Below are the code and all the weights of a small trained network. Each question names an input and a class and asks about switching units off, where a switched-off unit gives its printed mean instead of its output.

import numpy as np


def w(rows, s, z=0):
    codes = np.array(rows[::2]) - 128.0
    scale = np.full(codes.shape[1], s)
    scale[-1] = z or s
    return codes * scale


def norm(h):
    return h / np.sqrt((h * h).mean(-1, keepdims=True) + 1e-5)


def f(y):
    return np.maximum(y, 0)


def log_softmax(a):
    a = a - a.max(-1, keepdims=True)
    return a - np.log(np.exp(a).sum(-1, keepdims=True))


def net(x, mask):
    res = np.array(x, float).reshape(1, 3) / 4 @ E
    u = 0
    for l in range(2):
        y = f(norm(res) @ A[l][:, :-1].T + A[l][:, -1])
        res = res + np.where(mask[u : u + 9], y, B[l][:, -1]) @ B[l][:, :-1]
        u += 9
    return log_softmax(norm(res)[-1] @ U[:, :-1].T + U[:, -1])


A, B = {}, {}
E = w([
[50,119,47,81,165,86,164,206,79],'x0',
[127,114,73,197,18,2,194,59,90],'x1',
[246,218,69,170,124,95,70,175,52],'x2',
],0.00067)
A[0] = w([
[103,119,104,123,142,121,145,168,108,157],'0.n1',
[130,59,105,168,147,95,50,115,193,35],'0.n2',
[72,87,141,137,110,147,127,120,153,96],'0.n3',
[175,174,88,117,95,103,35,2,83,10],'0.n4',
[188,138,121,50,137,153,110,194,76,1],'0.n5',
[110,120,112,185,83,94,129,117,132,94],'0.n6',
[86,140,124,166,84,144,161,126,155,33],'0.n7',
[129,113,146,119,170,171,102,153,140,173],'0.n8',
[160,180,106,156,127,122,96,135,90,176],'0.n9',
],0.0018,0.0048)
B[0] = w([
[140,141,184,157,94,132,115,124,155,205],'0.n1',
[111,127,4,244,20,78,20,248,17,128],'0.n2',
[83,139,153,128,135,101,172,81,174,143],'0.n3',
[62,106,157,44,99,98,248,234,224,129],'0.n4',
[131,249,118,157,102,116,242,179,93,128],'0.n5',
[156,75,116,131,97,115,176,105,116,142],'0.n6',
[129,201,132,232,76,131,111,174,212,128],'0.n7',
[143,105,103,116,97,89,159,90,111,254],'0.n8',
[94,124,135,97,139,129,152,88,152,251],'0.n9',
],0.0028,0.0021)
A[1] = w([
[69,137,95,130,144,113,130,233,99,96],'1.n1',
[156,128,139,101,178,185,77,170,125,111],'1.n2',
[130,107,161,120,98,100,172,90,153,138],'1.n3',
[80,109,72,119,139,115,155,122,114,131],'1.n4',
[130,108,149,92,186,186,102,167,149,111],'1.n5',
[163,115,166,182,111,161,81,119,145,87],'1.n6',
[98,105,152,215,152,154,3,187,108,1],'1.n7',
[174,171,121,161,105,105,118,125,115,122],'1.n8',
[180,199,105,146,146,121,77,171,91,109],'1.n9',
],0.0036,0.0047)
B[1] = w([
[172,190,224,204,65,182,41,195,210,168],'1.n1',
[148,118,59,159,85,52,166,101,62,175],'1.n2',
[135,150,107,114,156,137,106,171,106,252],'1.n3',
[183,131,156,139,132,161,105,87,145,192],'1.n4',
[148,135,75,171,90,55,167,92,76,189],'1.n5',
[98,202,191,193,69,139,57,255,200,149],'1.n6',
[123,138,116,134,142,132,214,139,120,128],'1.n7',
[81,79,152,109,146,156,146,138,151,182],'1.n8',
[41,50,165,50,199,181,176,77,174,175],'1.n9',
],0.0036,0.003)
U = w([
[218,86,3,224,12,4,245,20,5,181],'0',
[4,5,225,6,238,244,222,33,246,150],'1',
[224,241,253,249,14,221,3,244,248,182],'2',
[234,250,12,11,252,233,22,245,7,101],'3',
[26,14,18,255,173,232,6,246,9,1],'4',
],0.0054,0.0053)

Each question gives the input, the list of numbers given to net, and the class t.
The units are the neurons (one row each of A and B). Each row of codes is followed by its name. A weight is (code - 128) times the scale printed after its matrix; where a second scale follows, it is the last column's (A, B and U).
mask holds one flag per neuron, layer by layer. A switched-off neuron (its flag False) gives its mean, the last column of its row in B, instead of its output. The means were averaged over made-up inputs and are rounded, as every weight is.
A unit's drop is (log p(t) with every unit on - log p(t) with that unit switched off) / (log p(t) with every unit on - log p(t) with every unit switched off).
The circuit of an input: a set's keep is (log p(t) with only the set's units on - log p(t) with every unit switched off) / (log p(t) with every unit on - log p(t) with every unit switched off). Starting from the 12 units with the biggest drops (on a tie, the unit counted first), units are removed one at a time, each time the one whose removal leaves the highest keep (on an exact tie, the one counted first), for as long as the keep stays at least 0.8.
units of the circuit, in order: the units of the circuit, biggest drop first
most important unit: the unit with the biggest drop
top k neurons: the k neurons with the biggest drops, biggest first
k most important neurons of layer l: the k neurons of layer l with the biggest drops, biggest first
drop of u: that unit's drop, to one decimal
input [-3,-5,5], class 0: top 3 neurons -> (1.n2 0.n9 1.n5)
input [6,-8,7], class 0: units of the circuit, in order -> (1.n2)
input [1,-5,-5], class 0: units of the circuit, in order -> (1.n5 1.n9)
input [-5,-2,-4], class 2: 3 most important neurons of layer 1 -> (1.n9 1.n6 1.n8)
input [-4,-1,-2], class 2: 2 most important neurons of layer 1 -> (1.n6 1.n9)
input [6,-3,-4], class 2: units of the circuit, in order -> (0.n9 1.n1)
input [5,7,8], class 1: units of the circuit, in order -> (1.n9 1.n8 0.n8 1.n5)
input [-4,1,-3], class 2: units of the circuit, in order -> (0.n9 1.n6)
input [-7,-5,-6], class 2: top 3 neurons -> (0.n9 1.n6 1.n9)
input [3,3,1], class 3: top 3 neurons -> (1.n3 1.n5 1.n1)
input [8,6,5], class 2: units of the circuit, in order -> (1.n1 0.n8)
input [-1,-4,-4], class 0: 3 most important neurons of layer 1 -> (1.n5 1.n9 1.n8)
input [3,-5,5], class 0: top 2 neurons -> (1.n2 0.n9)
input [5,1,6], class 1: most important unit -> 1.n9
input [-8,-6,8], class 1: 2 most important neurons of layer 1 -> (1.n9 1.n1)
input [3,-8,8], class 0: top 3 neurons -> (1.n2 1.n5 0.n9)
input [8,6,6], class 2: top 2 neurons -> (1.n1 0.n8)
input [7,-8,-3], class 0: top 2 neurons -> (1.n5 1.n2)
input [2,-5,-4], class 0: top 2 neurons -> (1.n5 0.n9)
input [-1,-2,0], class 3: most important unit -> 0.n8
input [8,1,-5], class 2: drop of 1.n1 -> 0.3
input [1,0,7], class 1: drop of 0.n2 -> 0.0
input [-3,-8,-7], class 0: drop of 1.n5 -> 0.7
